Below is a small trained network, with its code and all its weights. Each question gives an input and a target symbol and asks what happens when units are switched off, that is, made to give their printed mean instead of their output.

import numpy as np


def w(rows, s, z=0):
    codes = np.array(rows[::2]) - 128.0
    scale = np.full(codes.shape[1], s)
    scale[-1] = z or s
    return codes * scale


def f(y):
    return np.maximum(y, 0)


def softmax(a):
    e = np.exp(a - a.max(-1, keepdims=True))
    return e / e.sum(-1, keepdims=True)


def log_softmax(a):
    a = a - a.max(-1, keepdims=True)
    return a - np.log(np.exp(a).sum(-1, keepdims=True))


def net(x, mask):
    ids = ['αβγδελμξπτ'.index(c) for c in x.split()]
    T = len(ids)
    res = E[ids] + P[:T]
    u = 0
    for l in range(2):
        q, k, v = (res @ M[l].T for M in (Q, K, V))
        z = softmax(np.where(np.tri(T) > 0, q @ k.T / 4**0.5, -1e9)) @ v
        res = res + np.where(mask[u], z, O[l][:, -1]) @ O[l][:, :-1]
        u += 1
        y = f(res @ A[l][:, :-1].T + A[l][:, -1])
        res = res + np.where(mask[u : u + 12], y, B[l][:, -1]) @ B[l][:, :-1]
        u += 12
    return log_softmax(res[-1] @ U[:, :-1].T + U[:, -1])


Q, K, V, O, A, B = {}, {}, {}, {}, {}, {}
E = w([
[98,67,152,158,174,20,45,45],'α',
[165,139,85,165,94,42,189,92],'β',
[130,78,132,155,126,119,219,162],'γ',
[73,101,169,179,60,39,192,117],'δ',
[146,155,122,124,70,6,91,102],'ε',
[76,71,184,138,110,102,144,185],'λ',
[155,108,115,99,125,79,97,174],'μ',
[58,177,173,66,199,168,49,128],'ξ',
[189,100,64,137,144,110,156,153],'π',
[79,172,50,173,150,184,211,2],'τ',
],0.0061)
P = w([
[163,86,148,90,114,104,108,148],'0',
[80,114,61,214,168,75,148,151],'1',
[125,109,166,143,98,123,138,1],'2',
[73,136,55,183,164,89,149,169],'3',
[134,128,169,117,110,139,149,10],'4',
[68,157,51,170,156,97,152,177],'5',
[132,143,160,92,110,154,147,18],'6',
[59,174,43,165,152,107,158,182],'7',
[128,148,165,80,113,173,154,28],'8',
[55,195,48,160,153,109,157,187],'9',
[125,159,162,75,133,186,144,26],'10',
[54,208,51,152,155,121,161,185],'11',
[134,126,171,90,113,169,134,29],'12',
],0.0061)
Q[0] = w([
[43,191,44,186,202,57,149,223],'0.h0',
[243,35,253,42,58,237,88,14],'0.h0',
[65,162,67,199,168,64,143,207],'0.h0',
[17,219,6,211,184,14,178,241],'0.h0',
],0.013)
K[0] = w([
[80,247,125,114,158,210,126,128],'0.h0',
[170,16,131,140,103,44,126,136],'0.h0',
[85,247,118,123,150,213,139,115],'0.h0',
[89,237,128,115,150,212,129,116],'0.h0',
],0.011)
V[0] = w([
[203,120,26,150,67,151,253,163],'0.h0',
[92,125,198,67,205,170,39,220],'0.h0',
[23,141,111,182,184,194,191,32],'0.h0',
[119,212,47,128,180,197,102,19],'0.h0',
],0.0058)
O[0] = w([
[209,78,37,254,39,202,96,175,21],'0.h0',
[81,143,161,13,217,110,131,213,20],'0.h0',
[58,185,154,216,173,229,191,107,254],'0.h0',
[122,234,120,196,209,201,98,94,166],'0.h0',
],0.005,0.00093)
A[0] = w([
[109,70,81,172,66,115,204,253,123],'0.n0',
[129,132,210,42,103,93,99,145,159],'0.n1',
[184,98,73,94,123,131,59,248,176],'0.n2',
[161,97,181,56,136,121,73,216,122],'0.n3',
[143,100,182,136,116,211,95,95,208],'0.n4',
[149,115,138,127,74,99,134,23,236],'0.n5',
[131,139,68,216,156,187,200,97,170],'0.n6',
[173,57,140,114,69,68,144,86,251],'0.n7',
[157,130,43,144,130,80,10,153,135],'0.n8',
[69,136,128,75,202,36,153,178,235],'0.n9',
[195,123,6,134,123,95,13,182,145],'0.n10',
[107,129,221,63,97,113,54,96,230],'0.n11',
],0.0063,0.0022)
B[0] = w([
[138,60,140,252,84,133,238,213,170],'0.n0',
[208,83,177,139,197,139,145,110,185],'0.n1',
[160,90,84,46,134,209,47,218,160],'0.n2',
[229,46,184,53,176,142,83,172,157],'0.n3',
[149,243,40,72,72,129,191,3,166],'0.n4',
[102,134,125,81,84,115,149,34,243],'0.n5',
[171,139,200,171,236,101,92,140,222],'0.n6',
[137,80,116,48,100,130,152,106,253],'0.n7',
[156,169,47,122,119,102,28,98,160],'0.n8',
[38,129,100,11,167,121,185,121,251],'0.n9',
[198,163,32,135,128,143,31,144,168],'0.n10',
[200,121,150,176,181,138,174,72,212],'0.n11',
],0.0051,0.0044)
Q[1] = w([
[177,134,238,47,98,192,164,14],'1.h0',
[96,92,58,194,147,105,122,255],'1.h0',
[49,181,137,209,159,25,134,153],'1.h0',
[147,73,239,101,63,189,237,109],'1.h0',
],0.0085)
K[1] = w([
[202,6,159,94,125,57,103,122],'1.h0',
[65,226,99,175,125,216,171,156],'1.h0',
[8,239,156,133,152,131,191,75],'1.h0',
[165,2,203,145,116,98,183,150],'1.h0',
],0.0092)
V[1] = w([
[125,150,25,154,44,118,71,132],'1.h0',
[80,141,204,156,131,86,246,39],'1.h0',
[144,178,106,108,193,101,41,2],'1.h0',
[163,125,168,101,229,197,83,198],'1.h0',
],0.0066)
O[1] = w([
[98,165,54,122,59,131,128,113,63],'1.h0',
[167,165,193,120,118,116,185,128,1],'1.h0',
[149,175,81,143,185,1,129,63,180],'1.h0',
[105,64,133,168,228,128,90,174,246],'1.h0',
],0.0085,0.005)
A[1] = w([
[158,93,203,118,81,255,118,150,251],'1.n0',
[108,62,148,165,164,134,65,122,48],'1.n1',
[253,179,215,48,88,133,197,76,156],'1.n2',
[45,132,112,23,45,191,114,118,151],'1.n3',
[93,205,50,79,59,36,141,75,110],'1.n4',
[188,140,176,212,148,101,77,152,72],'1.n5',
[44,132,112,28,46,183,112,127,157],'1.n6',
[68,110,125,104,93,199,132,227,150],'1.n7',
[174,160,115,244,131,161,127,199,145],'1.n8',
[24,127,78,124,158,142,100,152,160],'1.n9',
[211,220,100,129,26,140,201,100,159],'1.n10',
[186,128,173,192,174,66,144,143,174],'1.n11',
],0.0062,0.0029)
B[1] = w([
[108,30,232,94,90,138,193,99,175],'1.n0',
[189,122,104,188,139,205,100,192,225],'1.n1',
[102,65,29,211,135,71,207,210,210],'1.n2',
[87,193,169,135,36,72,62,220,210],'1.n3',
[199,197,115,34,130,226,88,67,228],'1.n4',
[148,198,204,149,34,93,21,122,175],'1.n5',
[80,206,171,124,33,80,53,224,207],'1.n6',
[69,107,172,81,115,95,87,23,176],'1.n7',
[142,44,178,167,203,166,78,39,175],'1.n8',
[77,107,48,139,162,82,166,184,244],'1.n9',
[253,152,113,208,159,233,198,188,218],'1.n10',
[119,229,168,103,145,84,100,163,255],'1.n11',
],0.0058,0.0065)
U = w([
[68,153,117,72,168,51,204,151,251],'α',
[168,194,131,77,112,202,105,167,99],'β',
[77,126,193,87,79,109,99,105,67],'γ',
[138,116,138,177,93,127,177,203,82],'δ',
[145,118,109,47,122,125,116,2,227],'ε',
[135,86,175,102,142,216,150,69,113],'λ',
[115,65,60,194,164,165,130,127,140],'μ',
[177,163,191,183,135,124,58,144,129],'ξ',
[59,159,95,133,81,65,67,164,32],'π',
[199,138,88,154,155,193,193,114,73],'τ',
],0.0063,0.0027)

Each question gives the input, a string of symbols that net reads in full, and the target symbol t.
The units are the heads (4 rows each of Q, K, V and O) and the neurons (one row each of A and B). Each row of codes is followed by its name. A weight is (code - 128) times the scale printed after its matrix; where a second scale follows, it is the last column's (O, A, B and U).
mask holds one flag per unit, layer by layer, with each layer's heads first. A switched-off unit (its flag False) gives its mean, the last column of its rows in O or B, instead of its output. The means were averaged over made-up inputs and are rounded, as every weight is.
A unit's drop is (log p(t) with every unit on - log p(t) with that unit switched off) / (log p(t) with every unit on - log p(t) with every unit switched off).
The circuit of an input: a set's keep is (log p(t) with only the set's units on - log p(t) with every unit switched off) / (log p(t) with every unit on - log p(t) with every unit switched off). Starting from the 12 units with the biggest drops (on a tie, the unit counted first), units are removed one at a time, each time the one whose removal leaves the highest keep (on an exact tie, the one counted first), for as long as the keep stays at least 0.8.
units of the circuit, in order: the units of the circuit, biggest drop first
most important unit: the unit with the biggest drop
top k neurons: the k neurons with the biggest drops, biggest first
top k neurons in layer l: the k neurons of layer l with the biggest drops, biggest first
drop when u is switched off: that unit's drop, to one decimal
input π δ ξ β μ π μ π λ ξ π ξ, target α: units of the circuit, in order	[0.h0, 0.n9, 1.h0]
input μ β α π μ, target μ: top 2 neurons in layer 0	[0.n2, 0.n3]
input ε λ π ξ γ π ε τ μ μ δ ξ π, target ε: most important unit	0.h0
input μ λ μ τ λ α μ β λ, target μ: top 3 neurons	[0.n3, 0.n2, 0.n1]
input μ π δ, target μ: top 2 neurons	[0.n3, 0.n2]
input δ μ τ μ α π α, target δ: top 3 neurons	[1.n2, 0.n0, 1.n10]
input λ δ ε π π, target λ: top 2 neurons in layer 0	[0.n0, 0.n3]
input μ ε α, target μ: top 2 neurons in layer 0	[0.n2, 0.n3]
input δ ξ δ π λ π μ β λ, target δ: top 2 neurons	[1.n2, 1.n10]
input ξ π δ λ π γ λ μ ε γ γ, target ξ: top 2 neurons	[0.n3, 0.n1]
input μ μ γ α α ε μ ξ ξ ξ ξ γ ε, target μ: top 2 neurons in layer 0	[0.n2, 0.n3]
input μ μ ξ μ ξ γ α β μ γ ξ, target μ: top 2 neurons in layer 0	[0.n2, 0.n3]
input ε μ π τ π β, target ξ: top 2 neurons	[0.n6, 1.n5]
input δ π δ ξ ε μ π δ ξ π μ π, target α: top neuron in layer 0	[0.n9]
input δ δ δ μ π ξ δ μ τ, target δ: top 2 neurons	[1.n2, 0.n0]
input γ λ π μ π λ, target γ: top 2 neurons in layer 1	[1.n7, 1.n0]
input γ δ μ, target γ: top 2 neurons in layer 0	[0.n0, 0.n2]
input λ τ δ τ λ γ λ ε, target ξ: top 2 neurons	[0.n6, 1.n5]
input β μ π μ λ β ξ, target β: top 2 neurons in layer 1	[1.n4, 1.n10]
input ξ μ μ, target ξ: top 3 neurons in layer 0	[0.n3, 0.n1, 0.n11]
input π π δ, target π: top 2 neurons in layer 0	[0.n2, 0.n10]
input μ δ μ μ ξ δ τ, target μ: top 2 neurons	[0.n3, 0.n2]
input μ π δ ξ, target α: drop when 0.n9 is switched off	0.2
input μ ε δ ξ λ α, target α: drop when 0.h0 is switched off	0.7
